Each row is followed by its class.
[ 42  -2  25  -9   9  21  50  -5   0  -2 -19   9  14  -2 -15  45  -2 -15
 -15   4 -33   4  14 -21 -51   3 -10  17  72 -45  17   9  23   6   0  22] | Vefe
[-25   9   5 -13  22  -5  62 -16   6 -38 -31   0  10 -16 -27  62   9   4
 -10  42 -24   8   0 -12 -46   0 -34  25  73 -26  60  11  29  -4   3  14] | vofid
[ 24 -58   0  12 -37  19  43 -55  39   0  26 -10 -15  14 -31 -11  47 -45
 -20 -89 -10  -6  10 -18  86 -10  10  39  39  22  28  51  10 -32  15  42] | pefu
[  25  -27   21   17  -46   -6   34 -103    4   35    2  -13   11    7
  -47   -1   61   -2   14  -35  -16   24    0    7   49   -5   43   46
  -14   15   -6   19   10  -32   25   -6] | Vefe
[ 30 -20   8   2 -19   5  26 -60  44  50 -18  -7  -5   7 -37 -17  50  -7
 -18 -18  -7  16   7   7  34 -36 -14  36  33  38   2  25   8 -13  26  18] | Vefe
[ 15 -18   7  -9   1   1  60 -39  14 -18 -12  -2  11 -11 -14  61   2   4
   2  26 -25 -11   2 -25 -45  -2 -21  21  85 -20  37   3  23  -6  17  41] | Bol
[ 16 -44  10  13 -34  21  -6 -84  34  43 -10  -7  -1   0 -47   0  52   0
 -13 -40  37  35  26  21  29 -47  -2  43  40 -17 -15  32   2  -5  24  23] | noze
[ 14  14 -15 -10  18 -10  56  -3  -1 -41 -60 -24   9  -7 -40  61 -10  11
 -22  23 -18  48   9 -26 -38  -5  -8   5  70 -53  67 -21  12  -2 -25 -18] | nel
[ -2 -62  -9  15 -11 -13  66 -72  44 -19   3 -22   1   2  11  17  39 -13
 -27 -36 -20   3   8  -4  48   9  12   4  44  28  71  17   8 -39   6  13] | vofid
[ 22 -17  -6 -10  10   5  52 -20   2 -38 -35   3  10  -1   7  58   1   3
 -20   2 -23  10   5  -3 -43  -6 -26  -3 101 -45  80   0  22 -17  -5  15] | Bol
[ 43   5  -4 -10   2  10  27  10  -6  -5 -52  -3  -3   9 -46  20   2 -12
 -26 -15  19  46  25   6 -52 -22 -29  -3  91 -59  23  15  22   6 -27  13] | noze
[ 32  -7 -20 -10  23  11  52  11 -12 -21 -33  16   5   6 -10  20   8 -13
 -31 -15   2  51  13   7 -36 -13 -30  -9 102 -66  41  18  19   4 -26  20] | pefu
[ 25 -10  14  -5   9 -14  77 -22   5  -9 -40   8  20   5  -6  55   6  13
   2  41 -32  -5   5 -12 -56   9  -9  13  73 -20  46 -10  25 -17  -5  23] | Bol
[ 19 -19  10   6 -33   4  16 -73  41  58  -6  29   9   1 -33  -8  66  -3
 -16 -11   9  -8  16   4  30 -16  39  51  25  13  -1  27  14 -38  32  15] | Vefe
[ 55 -46  13  -7 -80  15   2 -58  32  -4 -10  -7 -12  16 -39  12  43 -18
 -28 -96  37  59  63   1  30   1  26  15  35 -31  -1  14   2 -48  30  -4] | Gul
[ 44 -45  11 -22  20  17  58  17  -8 -56 -37   7  10  -1   5  38 -12  -9
 -16 -25 -12  47  42 -19 -47  30 -10  -7  75 -74  82  -9  21 -15 -30   1] | reb
[ 24   4  -4 -13   3   2  40 -12  -2 -24 -61   4  10  -9 -44  34  -5   8
  -9  18  12  38   7 -15 -53 -11  -7  15  73 -58  29  -1   7   3  -5  22] | nel
[ 42 -18 -14  -2  -4  10  60  -4   7 -58 -29  -1   5  11  -5  64  10 -24
 -21 -30 -35  12  12 -16 -23  12 -22  -3  88 -61  89  -6  18  -9  -6  23] | pefu
[-12 -21  -5  -1 -33 -18  36 -85  44  36 -22 -11  19   1 -57  22  52  15
 -18   7  21  26   9 -15  40 -23   7  39  41  39  18   6  -9 -30  38  20] | Gul
[ 41 -94 -11  12  -8   6  46 -78  37 -21 -29 -39  15   5   5  30  18   6
 -48 -64  -5  52  18  -7  36   8   5 -18  84  -7  71 -10   1 -20 -16   3] | Bol
[ -6   4 -12  -7  31  -5  53   2  -7 -19 -50  17  20   6 -33  22  19  10
 -13  20 -10  21  -5   3 -32 -19 -30   3  79 -42  69  -1  13 -12 -19  29] | pefu
[ 29  -2  23 -14  -1  19  56   2   6  -9 -40  27   6  -1 -14  21  18  -7
  -9  11   1  18  24   0 -56  -8   0  20  71 -65  22  16  21  -2  -8  25] | nel
[ 21 -44   5  -5 -34  -6  31 -77  38  31 -14 -18  17  -2 -72  17  38   3
 -37 -27  36  37  24 -32  23 -11   7  12  62  32  -2   5 -13 -19  34  23] | Gul
[-10 -18  -5  -5  17  -1  74  -8  -9 -34 -13  -5   7   3 -21  39  11 -14
  -7   4 -12   5   3 -10 -22  -9 -11  17  65 -47  72  29  28 -14 -28  26] | noze
[ 37 -27   1   8 -47  16   4 -56  37  22 -58 -14  -8  19 -58   0  22 -12
 -46 -69  44  58  33  21  26 -39  -2 -11  63 -11  27  13 -21 -18  18  13] | noze
[  4  26  10 -22  12  -5  36  16  -8 -25 -41  11 -11  -8 -27  40  19  -4
 -12  19   0  21  15  12 -43 -21 -16  11  66 -27  46  27  24 -16 -13  13] | vofid
[ 35 -54   9   7 -31   4  33 -55  34 -13 -38 -24 -12   7 -16  16  49 -20
 -27 -67  17  56  31  14  34   4  22  -5  49   7  69  14  -2 -40   1  -1] | vofid
[ -2 -20  -6 -21  16  12  60  10   5 -58 -21  -4  -2  -2  -4  43  17 -19
  -5  14 -29  21  17 -10 -25  16 -22  13  74 -36 114   2  12 -31 -16  -1] | reb
[ 23  -3 -11  -5   0   4  48   5   6 -19 -37   2  -8   7 -10  31  20 -18
  -6   4  -7  27  13   8 -28 -13 -17  19  74 -48  59  20  27 -12 -23  22] | noze
[ 20 -25 -14 -22  11  -1  40  -5   6 -43 -33  21  10  -9   0  45  11   3
 -31  24  -6  17  23   5 -42  -4 -11  -2  81 -62  80  -5  14 -17  -9   2] | reb
[  5 -29  21  16 -31   2  60 -99  49  15 -24 -17  26  12 -44  29  38  -8
 -33 -17 -44 -16  -3 -22  51   0  -2  47  33  49  43  10  -3 -25  25  17] | Vefe
[ 44 -19 -14 -26  24   0  39  15  -8 -27 -47  16  10  -2 -13  27  -4  10
 -33   5   3  43  29   4 -52  -9 -18 -12  92 -69  59  -6  15  -7 -21  -5] | reb
[ 48 -30  18  -3 -37 -31  57 -86  44   7 -28 -14  10   8 -44  44  31  22
 -12 -43  -5  25  46 -42  27  10  29  39   4  18  20  -9  18 -42  10   9] | Vefe
[  5   4 -12 -11  10 -13  53 -28  21 -28 -67  -2  18 -10 -45  60   7  30
 -17  43  -5  28   9 -17 -48 -18 -15  20  74 -51  62 -23   6  -6   1   8] | nel
[ 51 -24  -1  12 -56  -3  -3 -48  49  29 -58  -2 -15  24 -37  -6  20 -20
 -59 -65  41  28  43  22  39 -42  21  -7  40   2   8  19 -10 -35   5  22] | noze
[  9 -44  11  17 -17  24  44 -54  33  63  12  -6  -4  12 -26 -20  60 -14
 -19 -47   1  31  18  17  53 -37   7   8  50  18  24  31  -4  -9  22   7] | noze
[ 37 -73  30   3 -13  34  47 -59  62  22 -21 -17   1   8 -10  14  33 -16
 -31 -58  10  36  46 -18  15   6  -2  21  87  -1  40  14  17 -28   5  18] | Bol
[  4 -73   4  10  19  22  72 -34  43  40  14   4  11  24  22 -38  64 -11
 -47 -59 -17  16  37   8  47   3  16 -20  47  22  79  16   3 -45 -10 -16] | Vefe
[  8 -32  11   3 -45 -45  53 -63  20 -21 -13   9   2  17 -49  23  46  17
 -20 -37   8 -18   6   2  55 -17  43  37  -4  13  53  24  11 -59 -13  -4] | noze
[  9   7 -20 -16   6 -16  51   2  -8 -28 -35  -5  18   0 -24  51  12   4
 -18  32 -24  28   5 -12 -29  -7  -9  14  81 -49  52  -3  26 -23 -17  10] | Gul
[ 44 -83  21  19 -29  22  73 -77  34   4  36 -18   4   4  38  34  28 -30
 -33 -70 -38  15  19 -13  50  21  39  -8  65  -1  47  14  14 -21  13  -4] | Bol
[ 49 -20  13 -30  13  16  43  36   0 -31 -31   5  -9   3  -4  20   9 -16
 -26 -13 -15  39  41   5 -31  -7 -13  -6  78 -57  57  11  25  -9 -35   5] | reb
[ 24 -50 -14  12 -24 -15  28 -59  44 -21 -38 -31  -1   8  -9  35  38   1
 -46 -62  -2  36  26   9  47  -1  37 -36  57  15 103 -17 -22 -56   2 -11] | vofid
[ 26 -32   4   4 -43 -12  42 -82  52   5 -11  10   6   7 -49  37  50  11
 -12 -31  10  13  18  -9  21  -9   7  29  45   0  32  -8  -8 -35  45  14] | pefu
[ 44 -62  13  -2 -15  -2  57 -30  14   6 -11  -2 -12  18   1   0  31   0
 -38 -69   6  45  39   9  40  -5  26  -9  47  18  43  25   4 -48 -20 -13] | Bol
[ 31 -15  -1  -1   7   8  40 -29   6 -13 -54   3  25   1  -7  63 -17  13
 -14  16 -10  12   5  -9 -51   1 -10  20  89 -65  34  -8  20   2  -1  21] | Bol
[  4 -63   0   5 -25   0  50 -73  46  12   2 -12  19   6 -25  24  46  -5
 -25 -25   6  13  21 -25  40   4  11  40  50  16  37  12  -1 -40  21  16] | Gul
[ 46 -25  -8  -8   7   5  45   2   3 -37 -21  -2  -1   5  24  55 -10  -9
 -22 -17 -16  17  16  -3 -40   9   8  -8  98 -65  66   1  23 -29 -23  -4] | Bol
[  9   7   2 -16   6  10  53  -2  -9 -23 -36  14   2  -3 -31  36  28  11
   0   7  -2  31  19   1 -43 -19  -4  13  68 -52  67   7   2 -21  -3   2] | nel
[ 61 -55  19   1 -33  14  31 -47  38   9  11 -11  -5   6  -5  -1  35 -38
 -43 -88  -8   3  21 -10  55  -9  51   2  47 -12  26  34  20 -31  -6  25] | Vefe
[ 34 -42   5  10 -17 -13  54 -57  50  31 -12   3   6  14 -34  18  49  -4
 -26 -37  10   6  21 -17  38 -11  25   7  50  32  44   0 -14 -37  19  24] | pefu
[ 40 -27   7   5 -68 -28  36 -88  37  23   6   0  14   9 -37  33  51   2
  -1 -23   9  -6   3 -21  41   8  48  50  18  26  -2   5  -1 -41  43   8] | Gul
[  0  -6  15 -14  13  10  73  -8  -3 -41  -5   3   0 -14  -8  46  15  -8
   1  21 -22  22  15 -17 -45  -1  -7  25  67 -53  48  17  21 -12 -18  10] | nel
[ 66 -35 -31   2 -58 -18  -9 -46  43  -2 -51 -31  -2  14 -43  15  28 -10
 -49 -59  23  50  11  -3  53 -13  33  -4  58  -3  37 -14  -7 -37   9  -3] | Gul
[-15 -19  34  -5 -25   1  72 -60   5  37  32 -20   9   2 -59  10  63  -7
 -11 -17 -20  32   6 -16  59 -20  10  32  32  55   5  35  -1 -19  21   1] | Gul
[ 22  11  19 -16   1  24  55  20 -33 -28 -15   2 -12   3 -11  30  17 -19
 -13 -28  -7  50  27  10 -25 -15  16  -3  62 -61  48  31   3 -12 -30 -12] | nel
[  6   5  23 -15  10   5  65  -6   0 -33 -12  25  11  -8 -15  54  32   6
 -12  25 -39 -24  15  -9 -49 -20 -11  22  63 -59  65   7  34 -10  -6   5] | nel
[ 19 -41 -29  -6 -26 -14  16 -43  48  20 -35  -5  13  17 -40   2  37  15
 -38 -25  48  33  22   2  25 -15  22  16  61 -12  29  -1 -13 -44  12   4] | Gul
[ 13  21  13 -19   2 -17  52  -7 -12 -40 -45  11   1  -5 -27  65  12   1
  -4  19   5  11  18   1 -62  -4 -10  20  62 -39  47  21  26 -18 -10  17] | vofid
[ 51 -43  -3   7 -32  28  48 -54  55  13   2  -8  -2   4   8  20  48 -29
 -39 -42 -59   8   1   2  48 -14  -6   9  75   5  57  12  12   2  38  19] | Vefe
[ 37 -35   2   0 -33  11  14 -48  45  37 -22 -14  11  15 -32   1  68   0
 -13 -26   0  21  14  11  30 -24  -4  31  53  -7  20   1  14 -10  25  11] | Gul
[ 29 -13   2 -16  11   1  52  -6   5 -18 -39  14  -4  -1   6  40  11  -2
 -15  21   0  29  20   6 -54  -8 -21  15  91 -38  44  16  33 -21 -18  15] | Bol
[ 12  -4  12 -20  23   4  78  -2   4 -24  -6  -2  -3  -6 -12  53  22 -14
  -3  21 -32  18  21 -26 -40   4 -24  41  54 -30  57  22  43 -15 -15   4] | Vefe
[ 27  24  -9 -14  13  -1  39  -1   5  -8 -70  18  19  -5 -27  44  -3  10
 -19  30 -30  22   5 -13 -45 -11 -20  15  72 -48  46 -10  31   4   1  26] | Vefe
[ 31 -76  11  24 -45   0  58 -89  66   4  -4 -21  10  14 -29  26  48 -31
 -22 -45  -2 -27  11 -30  46  17  19  32  44  32  56  14   4 -28  16  36] | noze
[ 47 -64 -10 -20 -24  -5  27  -9  32  12   2   4 -10  16  -5 -22  67   4
 -42 -65  47  53  37  27  34 -24  34 -20  62 -19  38  20   0 -42 -13  -3] | Gul
